Here is a tiny trained network, its code and every weight. The questions are about switching its units off for an input and a target symbol, where a switched-off unit gives its printed mean instead of its output.

import numpy as np


def w(rows, s, z=0):
    codes = np.array(rows[::2]) - 128.0
    scale = np.full(codes.shape[1], s)
    scale[-1] = z or s
    return codes * scale


def norm(h):
    return h / np.sqrt((h * h).mean(-1, keepdims=True) + 1e-5)


def f(y):
    return y / 2 * (1 + np.tanh(0.7978845608 * (y + 0.044715 * y**3)))


def softmax(a):
    e = np.exp(a - a.max(-1, keepdims=True))
    return e / e.sum(-1, keepdims=True)


def log_softmax(a):
    a = a - a.max(-1, keepdims=True)
    return a - np.log(np.exp(a).sum(-1, keepdims=True))


def net(x, mask):
    ids = ['ΦΨβδζηθλξστ'.index(c) for c in x.split()]
    T = len(ids)
    res = E[ids] + P[:T]
    r = norm(res)
    for j in range(2):
        rows = slice(2 * j, 2 * j + 2)
        q, k, v = (r @ M[0][rows].T for M in (Q, K, V))
        z = softmax(np.where(np.tri(T) > 0, q @ k.T / 2**0.5, -1e9)) @ v
        o = O[0][rows]
        res = res + np.where(mask[j], z, o[:, -1]) @ o[:, :-1]
    y = f(norm(res) @ A[0][:, :-1].T + A[0][:, -1])
    res = res + np.where(mask[2:6], y, B[0][:, -1]) @ B[0][:, :-1]
    return log_softmax(norm(res)[-1] @ U[:, :-1].T + U[:, -1])


Q, K, V, O, A, B = {}, {}, {}, {}, {}, {}
E = w([
[113,254,182,103,112,52],'Φ',
[125,163,240,139,84,173],'Ψ',
[150,138,108,107,101,195],'β',
[172,205,46,153,134,38],'δ',
[152,115,71,127,103,155],'ζ',
[110,67,90,170,80,42],'η',
[132,72,114,152,104,107],'θ',
[162,90,127,140,141,164],'λ',
[94,139,116,75,115,94],'ξ',
[64,104,142,125,108,150],'σ',
[110,137,103,172,206,135],'τ',
],0.012)
P = w([
[183,229,240,206,3,167],'0',
[170,184,215,202,42,150],'1',
[147,150,196,182,63,157],'2',
[144,121,138,171,68,182],'3',
[121,88,90,146,92,193],'4',
[100,84,59,116,117,206],'5',
[99,81,27,94,140,243],'6',
],0.0039)
Q[0] = w([
[69,122,168,125,73,1],'h1',
[143,154,218,133,195,54],'h1',
[198,22,37,99,32,240],'h2',
[175,86,197,175,174,65],'h2',
],0.007)
K[0] = w([
[203,180,144,136,72,63],'h1',
[122,243,181,158,78,131],'h1',
[38,42,96,60,218,110],'h2',
[126,255,197,115,100,88],'h2',
],0.0063)
V[0] = w([
[168,157,239,87,156,123],'h1',
[151,155,66,24,131,115],'h1',
[248,150,90,131,170,105],'h2',
[79,176,96,254,159,162],'h2',
],0.0065)
O[0] = w([
[115,113,14,82,107,205,5],'h1',
[159,217,131,167,71,177,29],'h1',
[198,100,39,64,211,79,80],'h2',
[3,152,87,175,253,189,218],'h2',
],0.0064,0.0019)
A[0] = w([
[152,17,85,69,127,151,104],'n1',
[188,167,153,130,171,236,4],'n2',
[254,86,164,31,40,88,135],'n3',
[108,68,123,200,140,34,13],'n4',
],0.0066,0.0032)
B[0] = w([
[202,93,243,82,136,79,183],'n1',
[170,83,55,143,153,30,151],'n2',
[5,213,151,45,158,2,252],'n3',
[170,75,41,36,79,151,196],'n4',
],0.0068,0.0016)
U = w([
[81,228,228,29,107,10,207],'Φ',
[31,102,223,192,61,217,149],'Ψ',
[254,87,210,39,216,112,199],'β',
[221,199,8,223,169,26,90],'δ',
[119,177,87,92,137,127,65],'ζ',
[144,27,88,129,21,47,135],'η',
[165,157,70,64,150,148,31],'θ',
[203,188,31,37,68,230,64],'λ',
[22,105,70,159,219,172,243],'ξ',
[116,151,100,114,133,130,3],'σ',
[189,144,80,204,69,195,62],'τ',
],0.0087,0.0059)

Each question gives the input, a string of symbols that net reads in full, and the target symbol t.
The units are the heads (2 rows each of Q, K, V and O) and the neurons (one row each of A and B). Each row of codes is followed by its name. A weight is (code - 128) times the scale printed after its matrix; where a second scale follows, it is the last column's (O, A, B and U).
mask holds one flag per unit, heads first, then neurons. A switched-off unit (its flag False) gives its mean, the last column of its rows in O or B, instead of its output. The means were averaged over made-up inputs and are rounded, as every weight is.
A unit's drop is (log p(t) with every unit on - log p(t) with that unit switched off) / (log p(t) with every unit on - log p(t) with every unit switched off).
The circuit of an input: a set's keep is (log p(t) with only the set's units on - log p(t) with every unit switched off) / (log p(t) with every unit on - log p(t) with every unit switched off). Starting from all 6 units, units are removed one at a time, each time the one whose removal leaves the highest keep (on an exact tie, the one counted first), for as long as the keep stays at least 0.8.
circuit, biggest first: the units of the circuit, biggest drop first
most important unit: the unit with the biggest drop
top k neurons: the k neurons with the biggest drops, biggest first
which heads matter: for each layer, one digit per head in row order, 1 if its drop is at least 0.15 and else 0, layers parted by /
drop of u: that unit's drop, to one decimal
input Φ ζ θ β, target η: most important unit	n2
input σ τ τ σ, target ξ: which heads matter	11
input ζ Ψ λ θ σ ξ, target Ψ: circuit, biggest first	h2; n3
input ζ ζ λ ζ σ λ, target Ψ: which heads matter	01
input Φ β β Φ λ, target β: which heads matter	00
input τ σ λ, target ξ: circuit, biggest first	h2; h1
input Φ θ λ λ β, target β: which heads matter	00
input η Φ Φ λ β λ β, target β: circuit, biggest first	n1; h2
input τ ζ λ, target ξ: which heads matter	01
input λ λ θ, target β: which heads matter	10
input Φ β η σ η λ, target Ψ: which heads matter	11
input Φ η η τ η β, target ξ: which heads matter	01
input ξ ζ τ ζ ζ β, target δ: circuit, biggest first	n2; h1
input ζ Φ β, target δ: which heads matter	01
input ξ ζ ζ Φ η ζ, target τ: which heads matter	10
input σ θ Φ ζ η β, target τ: which heads matter	11
input ζ ξ ζ θ ζ, target η: circuit, biggest first	h1; n4
input ξ Φ ξ β η ζ, target τ: top neuron	n3
input ζ η δ θ Ψ η σ, target Ψ: which heads matter	01
input ζ λ β τ ζ, target ξ: which heads matter	01
input η θ ζ θ Ψ ζ, target η: circuit, biggest first	h1
input τ ζ β, target ξ: drop of h2	1.1
input ξ λ ζ σ β, target Ψ: drop of h2	2.4
input ξ ξ ζ λ η ξ ζ, target Φ: drop of n3	0.4
input ζ Ψ ζ Φ ξ ξ σ, target Ψ: drop of n2	0.0
